Each row has two labels, one from each of two sets.
[  8  29   9 -14   4 -21  13 -13  15  26   5 -14 -15  -9  -1  -7] : dovuk/W
[  4   7 -11   5   9 -14  12  15  45  18  -8  30 -14  -7 -10 -16] : nebat/L
[-26   7  43  -1 -12  -2 -20   7  -9  86  -1  15  26  28  -8   0] : dovuk/Z
[  3  20  11 -40  -7  -1  22  17  17  35  -3  -9 -14 -14  -4   2] : veg/W
[-11  12   2  -1  -7   2 -25   4  -8  -1  10  32  18  -5 -15 -16] : nebat/Z
[-10  25 -13  -5   5 -10  -1 -14   9   9  -3   9 -14 -22  -9  -5] : nebat/Q
[  6  40 -23   8  10  -2  18   4  14   8  -4   3 -14 -43  -4 -15] : nebat/Z
[ -7   1  -1  -2   9  13 -37   5   1   2   4  52 -22 -21 -32  -3] : nebat/Q
[  5  12  25  16  -1   5  -1   3   5 -18   8 -25 -21 -24  14  -4] : dovuk/Q
[ -4  11  24  -8 -13 -18  25   9   3   9  -7 -20  -5   7   4   6] : dovuk/Z
[ 13  72 -34  21  22 -12  37  29  20  65 -37   4 -20 -35 -23  -7] : nebat/Z
[ -2  17 -12  -5   3 -13  22   8  31  38 -15 -35 -16 -21  13 -12] : veg/L
[-10  19  40  -6   3 -13  -9  12   4   2   5   1   7  -7  13  -1] : dovuk/Z
[  5  40  15  17   8   1 -12  -4   6   6  10  22  21 -16  15 -13] : nebat/Z
[-35  15  18  21   4  72   4   6   6   1   5 -13  -7 -17   6  -9] : dovuk/W
[-20  14  34  13  21   3 -30   6 -10 -19  36  10  -3   5   7 -15] : veg/Z
[ -1  44 -27   5   0   1  -3  -6   4  -3  -8  28   3  -6  -8 -11] : nebat/Z
[-13 -31  41 -19   0 -11 -25  10 -10  -4   9  19   4  10 -14  -3] : dovuk/L
[ 22  31  36  -4  10  -7 -10  16   1   6   8   2   4 -14 -58 -24] : dovuk/W
[  2   9  30  20  12  -8   0   6  12  36   4 -11   1 -53  -9  -1] : veg/Q
[ -1  -5  19 -24  -8 -10 -15  10  -9  12  -1 -16  -8  -2  -4 -10] : dovuk/L
[ -3  15   6  -2  -7  -7  16   1   8  26   2 -22  28 -11  -1   5] : dovuk/W
[-20  49  36  12  16  -8   1  13  21  39   3   5   6 -59   1 -14] : dovuk/Q
[ 13 -11 -27   2  -2  16 -27  21  -9 -20  21  16 -15  -6  19 -25] : nebat/L
[ -3  -5  -6  -4  -4  -3 -31  -3  -3 -13   9 -16 -24 -12   3 -31] : dovuk/W
[ -7  -3  22   3   7  -1  -8   5   1  10  12  -2 -10   6   5 -17] : dovuk/Z
[  4  37   2  20   8   5  -7  -9  15  21   8  23   7 -17  -9  -6] : nebat/Z
[ -9  11  17  10  -5  -4  -3 -75   3   9  17 -26 -41  -3  21 -28] : dovuk/Z
[ -2  38 -13  11   8 -21  -7   4   6  16  -4  17  14 -30 -10 -27] : nebat/Z
[-22  32  19  16 -15  -1  16  21   9  37  -5 -18  -4  -4  -8   4] : dovuk/W
[  7  22 -15  16  13  11 -12   4   5  19   3  10  -4 -44  -7  -2] : nebat/W
[-16  14  13 -10   1 -18 -23  14  -2  -4   9  17   4   0 -13  14] : dovuk/Z
[ -5  45 -10  25   5   7 -23  -4  -1   0  -1  41   6 -26 -19 -14] : nebat/Z
[-12  48 -12  13   3 -11 -15   4   1  15  -4  22   3 -31 -30  -7] : nebat/Z
[-42   7  46  15 -12 -12 -27   5  -1 -12  20  13   8   8 -11 -23] : dovuk/Z
[-18  27  23 -10  13 -14 -32   2  -7   6  21  32  -3  -5  -6 -13] : dovuk/Z
[ 20  29 -30 -15  23 -16  17  -3   2  28 -15  18 -14 -23 -24   0] : nebat/L
[ 56  86 -32   3  50 -50  86   7  50  86 -66 -66 -39 -73  -8   6] : nebat/W
[-34 -10  49  13 -17  14 -48  18 -10 -30  35  30  11   4  -5 -22] : dovuk/W

Each row has two labels, one from each of two sets.
[ -5  -3  26   9   8  17  -4   4 -28  15 -16  -8 -11  10  -4 -15] : K/(33)
[-13  -3  27  -6   9  23  -3  -5 -29 -50 -15 -31  -2  -6   2  16] : K/(35)
[ -6   1  18 -11   0  16  -8   0 -19 -32  11 -18  -4   0   0   9] : K/(35)
[  3  -3   5   8   2   5  -1   2   4  34 -27   9  -7  22  -7 -17] : K/(27)
[ -9  -2  24   7  12  24   0   3 -15 -21 -24 -16  -8  -2  -7  -7] : K/(33)
[-18   0  24   1   5  14   2   5 -15  -4 -19  -7  -8  -2  -7  -1] : K/(33)
[ 10   2  10  22  17  11   4   6 -45  88  -2  22 -17  37  -2 -30] : K/(31)
[  0  -4  36  25  20  15   2   7 -42  37 -18  -6  -7  12   1  -4] : K/(33)
[ -6  10  31  -3   3   5  -8  -5  -8   1 -18 -13  -7 -11  -8  -4] : K/(27)
[ -2   4  16  12  14   1  -3   9 -23  58 -12  12  -8  24 -11 -31] : K/(31)
[ -8  -7  23  24  19  17   4   5 -25  24 -10  -9  -9  21 -12  -4] : K/(33)
[  1   0  11   6   8   8  -7   7 -16  35  -4   2  -2  14  -8 -12] : K/(31)
[ -5  -5  43   1  22  20  -6   7 -31  17 -26 -11   3   3 -14  12] : K/(33)
[  1   9  24  10   9  -2   7  -2 -30  33   0  -9 -24 -42 -21 -17] : R/(27)
[ -4   0  20  -2   4   2 -10  -3  -3  30 -25   6   9  -4 -15  -9] : K/(27)
[-12   4  -9  24  10  18   7  -3 -12 -14  -5 -15 -28  15  15 -24] : K/(33)
[-10  -2  24  -7  -4  16 -15 -17 -32 -48   5 -15   0   1   0   4] : K/(35)
[  2   3   6  -3  18  -2  13  12 -22  48 -16  22  -3  20 -16  -6] : R/(33)
[-13  -7   3 -11 -17  15 -10  -5   8 -64  -4 -11   2   8   4  -1] : K/(35)
